Below is a small trained network, with its code and all its weights. Each question gives an input and a class and asks what happens when units are switched off, that is, made to give their printed mean instead of their output.

import numpy as np


def w(rows, s, z=0):
    codes = np.array(rows[::2]) - 128.0
    scale = np.full(codes.shape[1], s)
    scale[-1] = z or s
    return codes * scale


def norm(h):
    return h / np.sqrt((h * h).mean(-1, keepdims=True) + 1e-5)


def f(y):
    return np.maximum(y, 0)


def log_softmax(a):
    a = a - a.max(-1, keepdims=True)
    return a - np.log(np.exp(a).sum(-1, keepdims=True))


def net(x, mask):
    res = np.array(x, float).reshape(1, 6) / 4 @ E
    u = 0
    for l in range(4):
        y = f(norm(res) @ A[l][:, :-1].T + A[l][:, -1])
        res = res + np.where(mask[u : u + 10], y, B[l][:, -1]) @ B[l][:, :-1]
        u += 10
    return log_softmax(norm(res)[-1] @ U[:, :-1].T + U[:, -1])


A, B = {}, {}
E = w([
[125,163,145],'x0',
[128,125,128],'x1',
[51,128,135],'x2',
[129,127,127],'x3',
[139,44,254],'x4',
[128,128,127],'x5',
],0.0072)
A[0] = w([
[125,173,87,138],'L0N1',
[199,114,208,42],'L0N2',
[155,123,121,60],'L0N3',
[173,83,93,47],'L0N4',
[50,101,35,60],'L0N5',
[139,223,187,195],'L0N6',
[90,149,54,93],'L0N7',
[129,183,67,251],'L0N8',
[149,2,159,180],'L0N9',
[215,158,228,105],'L0N10',
],0.0094,0.0024)
B[0] = w([
[184,123,160,201],'L0N1',
[140,95,116,202],'L0N2',
[210,178,120,134],'L0N3',
[154,98,124,147],'L0N4',
[150,137,142,208],'L0N5',
[189,1,70,191],'L0N6',
[160,115,113,212],'L0N7',
[91,84,189,253],'L0N8',
[153,115,127,251],'L0N9',
[101,174,136,215],'L0N10',
],0.0094,0.0054)
A[1] = w([
[61,137,130,253],'L1N1',
[103,127,66,79],'L1N2',
[146,120,5,49],'L1N3',
[132,87,131,132],'L1N4',
[143,91,170,69],'L1N5',
[135,45,147,253],'L1N6',
[73,142,182,148],'L1N7',
[143,199,116,102],'L1N8',
[63,82,113,130],'L1N9',
[92,191,121,222],'L1N10',
],0.016,0.0017)
B[1] = w([
[254,90,80,146],'L1N1',
[108,102,156,145],'L1N2',
[107,151,113,180],'L1N3',
[47,186,118,178],'L1N4',
[90,106,133,190],'L1N5',
[132,130,80,246],'L1N6',
[223,81,110,148],'L1N7',
[81,156,202,134],'L1N8',
[220,117,122,161],'L1N9',
[161,198,150,135],'L1N10',
],0.007,0.013)
A[2] = w([
[47,132,102,78],'L2N1',
[82,86,78,181],'L2N2',
[138,242,132,131],'L2N3',
[254,175,183,124],'L2N4',
[194,67,125,244],'L2N5',
[63,243,190,250],'L2N6',
[146,124,126,150],'L2N7',
[232,165,82,147],'L2N8',
[60,140,112,50],'L2N9',
[183,126,163,93],'L2N10',
],0.0093,0.0022)
B[2] = w([
[105,96,55,146],'L2N1',
[70,159,124,193],'L2N2',
[111,65,254,150],'L2N3',
[181,38,58,173],'L2N4',
[164,199,74,254],'L2N5',
[170,53,184,145],'L2N6',
[164,156,112,149],'L2N7',
[151,73,169,215],'L2N8',
[134,79,116,138],'L2N9',
[183,136,113,151],'L2N10',
],0.0086,0.0079)
A[3] = w([
[121,139,130,88],'L3N1',
[33,105,130,146],'L3N2',
[167,243,120,165],'L3N3',
[181,230,11,160],'L3N4',
[98,233,98,112],'L3N5',
[211,134,159,157],'L3N6',
[78,85,1,250],'L3N7',
[244,195,245,162],'L3N8',
[33,29,177,176],'L3N9',
[222,76,145,133],'L3N10',
],0.009,0.0027)
B[3] = w([
[149,92,136,128],'L3N1',
[149,109,150,149],'L3N2',
[96,111,115,143],'L3N3',
[86,153,66,233],'L3N4',
[67,130,163,142],'L3N5',
[148,175,255,187],'L3N6',
[161,226,123,254],'L3N7',
[55,99,127,164],'L3N8',
[147,165,172,161],'L3N9',
[77,117,140,224],'L3N10',
],0.0077,0.0092)
U = w([
[222,52,88,138],'0',
[134,165,97,156],'1',
[89,65,224,153],'2',
[139,189,130,149],'3',
[128,156,104,139],'4',
[85,87,47,145],'5',
[7,177,175,37],'6',
[18,107,157,8],'7',
],0.011,0.016)

Each question gives the input, the list of numbers given to net, and the class t.
The units are the neurons (one row each of A and B). Each row of codes is followed by its name. A weight is (code - 128) times the scale printed after its matrix; where a second scale follows, it is the last column's (A, B and U).
mask holds one flag per neuron, layer by layer. A switched-off neuron (its flag False) gives its mean, the last column of its row in B, instead of its output. The means were averaged over made-up inputs and are rounded, as every weight is.
A unit's drop is (log p(t) with every unit on - log p(t) with that unit switched off) / (log p(t) with every unit on - log p(t) with every unit switched off).
The circuit of an input: a set's keep is (log p(t) with only the set's units on - log p(t) with every unit switched off) / (log p(t) with every unit on - log p(t) with every unit switched off). Starting from the 12 units with the biggest drops (on a tie, the unit counted first), units are removed one at a time, each time the one whose removal leaves the highest keep (on an exact tie, the one counted first), for as long as the keep stays at least 0.8.
circuit, biggest first: the units of the circuit, biggest drop first
most important unit: the unit with the biggest drop
top k neurons: the k neurons with the biggest drops, biggest first
top k neurons in layer l: the k neurons of layer l with the biggest drops, biggest first
drop of u: that unit's drop, to one decimal
input [3,0,5,-4,3,4], class 0: circuit, biggest first : [L1N7]
input [-8,1,-2,6,6,8], class 1: top 2 neurons in layer 0 : [L0N8, L0N1]
input [6,1,2,3,-7,0], class 2: circuit, biggest first : [L1N6, L2N3, L2N6, L1N8]
input [-3,5,2,-8,4,-5], class 5: circuit, biggest first : [L2N8, L0N1, L3N6]
input [5,3,7,-2,5,-1], class 0: circuit, biggest first : [L1N7, L1N1, L0N1]
input [-3,-1,2,8,4,5], class 5: circuit, biggest first : [L2N8, L0N1, L3N6]
input [-4,2,3,0,6,8], class 4: top 2 neurons : [L0N8, L2N8]
input [2,-3,-6,8,-8,-5], class 2: top 2 neurons : [L2N3, L1N3]
input [-7,-6,8,-2,-7,2], class 0: top 2 neurons : [L0N8, L1N1]
input [-6,-1,-7,3,-8,3], class 2: top 2 neurons in layer 0 : [L0N6, L0N2]
input [6,-6,8,2,8,-2], class 0: top 3 neurons in layer 1 : [L1N7, L1N1, L1N9]
input [-5,-3,1,-5,-7,-2], class 2: top 3 neurons in layer 0 : [L0N6, L0N2, L0N5]
input [-7,7,3,4,6,-2], class 1: top 3 neurons : [L0N8, L2N8, L1N6]
input [3,3,-2,-5,0,2], class 5: top 2 neurons : [L0N6, L3N6]
input [-1,6,6,5,-8,8], class 2: most important unit : L0N6
input [-6,5,6,-3,-8,-4], class 2: top 2 neurons in layer 1 : [L1N10, L1N3]
input [-7,7,-5,2,-8,-5], class 2: top 3 neurons in layer 2 : [L2N3, L2N8, L2N5]
input [8,8,8,-2,-1,6], class 0: top 2 neurons in layer 1 : [L1N9, L1N1]
input [-3,-6,4,6,-6,-2], class 2: top 2 neurons : [L0N6, L0N5]
input [7,5,-3,8,-1,-2], class 5: top 3 neurons : [L0N6, L3N6, L3N4]
input [2,4,7,7,-4,6], class 0: most important unit : L0N8
input [0,5,6,6,-4,1], class 0: top 2 neurons : [L0N8, L0N6]
input [-4,-4,8,5,-6,3], class 0: top 2 neurons : [L0N8, L0N6]
input [-8,-8,7,-8,6,8], class 1: top 2 neurons in layer 2 : [L2N8, L2N5]
input [2,2,8,-1,5,-4], class 0: drop of L1N7 : 0.8
input [-4,-7,7,-6,-3,-6], class 0: drop of L0N6 : 0.7
input [-7,-3,2,5,3,2], class 1: drop of L2N6 : 0.0
